Below is a small trained network, with its code and all its weights. Each question gives an input and a class and asks what happens when units are switched off, that is, made to give their printed mean instead of their output.

import numpy as np


def w(rows, s, z=0):
    codes = np.array(rows[::2]) - 128.0
    scale = np.full(codes.shape[1], s)
    scale[-1] = z or s
    return codes * scale


def norm(h):
    return h / np.sqrt((h * h).mean(-1, keepdims=True) + 1e-5)


def f(y):
    return y / 2 * (1 + np.tanh(0.7978845608 * (y + 0.044715 * y**3)))


def log_softmax(a):
    a = a - a.max(-1, keepdims=True)
    return a - np.log(np.exp(a).sum(-1, keepdims=True))


def net(x, mask):
    res = np.array(x, float).reshape(1, 6) / 4 @ E
    u = 0
    for l in range(3):
        y = f(norm(res) @ A[l][:, :-1].T + A[l][:, -1])
        res = res + np.where(mask[u : u + 4], y, B[l][:, -1]) @ B[l][:, :-1]
        u += 4
    return log_softmax(norm(res)[-1] @ U[:, :-1].T + U[:, -1])


A, B = {}, {}
E = w([
[188,205,74,82,112,223,112,211,181,168],'x0',
[77,215,177,112,90,142,131,173,97,53],'x1',
[36,143,127,140,40,175,90,187,31,154],'x2',
[198,172,210,153,176,42,93,151,73,78],'x3',
[31,183,49,253,203,69,142,180,186,71],'x4',
[175,188,115,214,173,103,92,31,57,196],'x5',
],0.0025)
A[0] = w([
[4,93,131,164,104,19,120,143,77,19,95],'0.n0',
[178,170,129,181,231,49,48,103,96,168,17],'0.n1',
[82,166,119,116,101,190,179,45,145,201,125],'0.n2',
[125,188,206,72,86,153,117,199,114,167,249],'0.n3',
],0.003,0.0016)
B[0] = w([
[128,143,172,192,2,175,89,67,118,204,248],'0.n0',
[111,97,181,115,195,148,78,134,131,171,203],'0.n1',
[181,67,119,161,59,81,102,145,141,172,178],'0.n2',
[119,73,163,138,144,49,160,103,101,39,253],'0.n3',
],0.0054,0.0017)
A[1] = w([
[74,176,36,156,108,200,147,241,99,111,133],'1.n0',
[152,198,26,148,145,155,167,134,244,74,10],'1.n1',
[138,141,158,187,252,101,55,160,90,204,185],'1.n2',
[111,135,139,199,120,122,152,76,192,192,81],'1.n3',
],0.0035,0.0013)
B[1] = w([
[186,31,254,2,131,77,150,133,87,83,177],'1.n0',
[217,122,32,201,183,136,214,243,185,81,152],'1.n1',
[58,171,105,86,176,66,112,157,94,78,252],'1.n2',
[219,138,138,97,151,125,253,184,67,50,173],'1.n3',
],0.0047,0.0022)
A[2] = w([
[60,66,133,153,85,181,136,161,169,159,250],'2.n0',
[165,78,132,136,196,89,184,110,72,90,192],'2.n1',
[126,181,177,93,25,168,106,70,102,167,232],'2.n2',
[177,122,255,99,148,100,121,121,87,85,125],'2.n3',
],0.005,0.0018)
B[2] = w([
[78,135,166,125,127,119,143,101,42,87,195],'2.n0',
[134,65,78,3,66,153,116,139,115,122,213],'2.n1',
[88,122,102,176,94,147,136,111,109,145,255],'2.n2',
[81,56,187,93,140,94,193,162,162,67,251],'2.n3',
],0.0062,0.0037)
U = w([
[224,135,38,124,120,160,188,201,228,104,107],'0',
[192,124,72,90,121,144,89,62,127,222,95],'1',
[81,74,179,63,113,85,170,142,118,50,187],'2',
[154,221,160,195,112,192,97,128,219,176,2],'3',
[69,151,149,244,20,162,142,87,80,156,166],'4',
[115,254,112,194,196,74,76,151,129,125,103],'5',
],0.0073,0.0046)

Each question gives the input, the list of numbers given to net, and the class t.
The units are the neurons (one row each of A and B). Each row of codes is followed by its name. A weight is (code - 128) times the scale printed after its matrix; where a second scale follows, it is the last column's (A, B and U).
mask holds one flag per neuron, layer by layer. A switched-off neuron (its flag False) gives its mean, the last column of its row in B, instead of its output. The means were averaged over made-up inputs and are rounded, as every weight is.
A unit's drop is (log p(t) with every unit on - log p(t) with that unit switched off) / (log p(t) with every unit on - log p(t) with every unit switched off).
The circuit of an input: a set's keep is (log p(t) with only the set's units on - log p(t) with every unit switched off) / (log p(t) with every unit on - log p(t) with every unit switched off). Starting from all 12 units, units are removed one at a time, each time the one whose removal leaves the highest keep (on an exact tie, the one counted first), for as long as the keep stays at least 0.8.
units of the circuit, in order: the units of the circuit, biggest drop first
top k neurons: the k neurons with the biggest drops, biggest first
k most important neurons of layer l: the k neurons of layer l with the biggest drops, biggest first
drop of u: that unit's drop, to one decimal
input [-4,-3,7,2,4,-4], class 4: units of the circuit, in order => [0.n0]
input [6,7,5,3,2,5], class 2: top 2 neurons => [1.n0; 2.n3]
input [-2,-2,7,-6,-2,-8], class 4: units of the circuit, in order => [2.n3; 2.n1]
input [-6,-2,-5,-8,8,8], class 0: units of the circuit, in order => [1.n3; 2.n0; 1.n1; 0.n3]
input [2,-1,-4,3,2,2], class 5: units of the circuit, in order => [1.n0; 2.n3]
input [-7,-1,2,-6,1,-6], class 4: units of the circuit, in order => [0.n0; 2.n3]
input [4,2,-4,-8,-2,0], class 0: top 2 neurons => [1.n1; 0.n0]
input [5,1,2,-6,-7,0], class 4: units of the circuit, in order => [2.n2; 2.n1]
input [-8,8,-4,5,4,-5], class 4: top 2 neurons => [0.n0; 1.n0]
input [-4,0,-2,-1,8,-3], class 4: top 3 neurons => [0.n0; 2.n3; 1.n2]
input [-7,-1,-6,-4,8,2], class 0: 3 most important neurons of layer 1 => [1.n3; 1.n1; 1.n0]
input [-3,7,-3,-5,2,-1], class 4: drop of 0.n0 => 1.4
input [5,-4,8,-1,6,4], class 2: drop of 1.n0 => 1.5
input [-8,1,8,0,-1,-4], class 4: units of the circuit, in order => [0.n0]
input [-6,3,2,0,5,-1], class 4: drop of 0.n0 => 1.5
